Below is a small trained network, with its code and all its weights. Each question gives an input and a target symbol and asks what happens when units are switched off, that is, made to give their printed mean instead of their output.

import numpy as np


def w(rows, s, z=0):
    codes = np.array(rows[::2]) - 128.0
    scale = np.full(codes.shape[1], s)
    scale[-1] = z or s
    return codes * scale


def norm(h):
    return h / np.sqrt((h * h).mean(-1, keepdims=True) + 1e-5)


def f(y):
    return y / 2 * (1 + np.tanh(0.7978845608 * (y + 0.044715 * y**3)))


def softmax(a):
    e = np.exp(a - a.max(-1, keepdims=True))
    return e / e.sum(-1, keepdims=True)


def log_softmax(a):
    a = a - a.max(-1, keepdims=True)
    return a - np.log(np.exp(a).sum(-1, keepdims=True))


def net(x, mask):
    ids = ['ΔΛΠΣαβμξτψω'.index(c) for c in x.split()]
    T = len(ids)
    res = E[ids] + P[:T]
    r = norm(res)
    for j in range(2):
        rows = slice(3 * j, 3 * j + 3)
        q, k, v = (r @ M[0][rows].T for M in (Q, K, V))
        z = softmax(np.where(np.tri(T) > 0, q @ k.T / 3**0.5, -1e9)) @ v
        o = O[0][rows]
        res = res + np.where(mask[j], z, o[:, -1]) @ o[:, :-1]
    y = f(norm(res) @ A[0][:, :-1].T + A[0][:, -1])
    res = res + np.where(mask[2:14], y, B[0][:, -1]) @ B[0][:, :-1]
    return log_softmax(norm(res)[-1] @ U[:, :-1].T + U[:, -1])


Q, K, V, O, A, B = {}, {}, {}, {}, {}, {}
E = w([
[137,134,76,117,200],'Δ',
[120,98,170,103,107],'Λ',
[98,145,153,127,154],'Π',
[92,175,144,96,141],'Σ',
[84,153,159,158,134],'α',
[96,143,129,140,114],'β',
[126,100,145,197,143],'μ',
[254,139,142,88,76],'ξ',
[145,175,195,138,133],'τ',
[128,162,88,152,86],'ψ',
[98,178,131,130,145],'ω',
],0.034)
P = w([
[2,136,173,152,132],'0',
[55,138,174,150,131],'1',
[94,136,176,151,121],'2',
[126,126,173,151,119],'3',
[154,118,170,139,100],'4',
[172,99,164,154,101],'5',
],0.008)
Q[0] = w([
[146,140,187,156,138],'H0',
[147,166,188,226,86],'H0',
[122,168,117,120,144],'H0',
[72,194,253,174,157],'H1',
[144,78,141,121,130],'H1',
[86,87,50,125,160],'H1',
],0.021)
K[0] = w([
[176,117,144,141,148],'H0',
[229,102,120,130,96],'H0',
[143,185,118,156,135],'H0',
[250,80,115,121,118],'H1',
[97,113,158,132,149],'H1',
[29,110,99,121,175],'H1',
],0.022)
V[0] = w([
[55,73,109,97,90],'H0',
[97,130,125,150,143],'H0',
[118,119,50,136,63],'H0',
[102,174,184,74,103],'H1',
[119,94,101,60,163],'H1',
[134,9,192,109,126],'H1',
],0.015)
O[0] = w([
[40,122,175,124,152,77],'H0',
[121,99,174,111,205,142],'H0',
[2,93,92,208,141,64],'H0',
[119,132,106,10,51,191],'H1',
[40,200,148,74,212,2],'H1',
[153,31,169,18,182,142],'H1',
],0.011,0.0085)
A[0] = w([
[74,169,110,164,142,61],'N0',
[130,142,63,180,173,218],'N1',
[157,147,170,56,115,134],'N2',
[94,132,201,160,160,181],'N3',
[122,57,129,84,118,32],'N4',
[148,60,187,167,208,140],'N5',
[111,156,120,165,120,33],'N6',
[115,168,2,138,175,254],'N7',
[118,138,88,159,95,163],'N8',
[140,43,158,127,112,115],'N9',
[115,180,91,143,226,125],'N10',
[139,158,185,132,123,51],'N11',
],0.019,0.005)
B[0] = w([
[151,77,130,107,86,147],'N0',
[91,133,67,93,200,161],'N1',
[118,106,140,167,175,254],'N2',
[192,138,104,134,145,192],'N3',
[99,178,127,47,130,147],'N4',
[184,3,92,168,116,245],'N5',
[112,114,119,107,107,136],'N6',
[162,148,108,98,209,164],'N7',
[123,74,106,114,138,182],'N8',
[81,196,94,153,140,213],'N9',
[205,155,121,86,172,129],'N10',
[114,140,100,203,101,155],'N11',
],0.016,0.0094)
U = w([
[120,77,139,30,151,219],'Δ',
[92,169,133,102,114,232],'Λ',
[183,9,128,149,170,2],'Π',
[126,121,168,135,182,130],'Σ',
[85,72,134,100,48,124],'α',
[166,97,87,67,94,58],'β',
[75,125,32,140,135,156],'μ',
[218,138,145,74,78,132],'ξ',
[130,167,155,194,124,145],'τ',
[140,178,62,84,107,110],'ψ',
[188,161,79,89,204,92],'ω',
],0.012,0.0039)

Each question gives the input, a string of symbols that net reads in full, and the target symbol t.
The units are the heads (3 rows each of Q, K, V and O) and the neurons (one row each of A and B). Each row of codes is followed by its name. A weight is (code - 128) times the scale printed after its matrix; where a second scale follows, it is the last column's (O, A, B and U).
mask holds one flag per unit, heads first, then neurons. A switched-off unit (its flag False) gives its mean, the last column of its rows in O or B, instead of its output. The means were averaged over made-up inputs and are rounded, as every weight is.
A unit's drop is (log p(t) with every unit on - log p(t) with that unit switched off) / (log p(t) with every unit on - log p(t) with every unit switched off).
The circuit of an input: a set's keep is (log p(t) with only the set's units on - log p(t) with every unit switched off) / (log p(t) with every unit on - log p(t) with every unit switched off). Starting from the 12 units with the biggest drops (on a tie, the unit counted first), units are removed one at a time, each time the one whose removal leaves the highest keep (on an exact tie, the one counted first), for as long as the keep stays at least 0.8.
circuit, biggest first: the units of the circuit, biggest drop first
most important unit: the unit with the biggest drop
top k neurons: the k neurons with the biggest drops, biggest first
heads that matter: for each layer, one digit per head in row order, 1 if its drop is at least 0.15 and else 0, layers parted by /
drop when u is switched off: that unit's drop, to one decimal
input β μ Λ β, target Δ: circuit, biggest first	[H1]
input Π Δ ξ τ α ω, target ω: top 3 neurons	[N7 N5 N0]
input ω Δ Π ω, target ω: heads that matter	01
input Δ Σ α β, target ω: circuit, biggest first	[H1 N10]
input α α α, target τ: heads that matter	11
input μ β τ α Σ ψ, target μ: heads that matter	10
input τ α α β Δ Π, target ω: heads that matter	01
input α Π ξ α β μ, target μ: top 2 neurons	[N9 N5]
input α α β α, target τ: circuit, biggest first	[H0 H1 N5]
input ξ β α, target α: heads that matter	10
input Λ Σ Π Σ, target Δ: heads that matter	01
input Π ψ Σ β Σ, target μ: top 2 neurons	[N1 N8]
input α τ Δ Δ α, target ω: circuit, biggest first	[H1 N10]
input Σ α ψ α α ω, target μ: circuit, biggest first	[H0]
input μ α ψ β α, target μ: heads that matter	11
input α α ω, target ψ: top 2 neurons	[N5 N7]
input τ β ψ ω Π, target μ: top 2 neurons	[N1 N5]
input α τ ψ, target μ: heads that matter	11
input Σ β Σ Π, target Σ: heads that matter	01
input ξ β Σ, target Σ: most important unit	N2
input μ Σ Π ξ β Λ, target Λ: top 3 neurons	[N5 N9 N4]
input Π τ Σ, target ξ: drop when N5 is switched off	0.2
input α τ ω, target ξ: drop when H0 is switched off	0.2
input ψ ξ μ, target μ: drop when N9 is switched off	0.2
input Λ α α Λ α, target Δ: drop when H1 is switched off	1.5
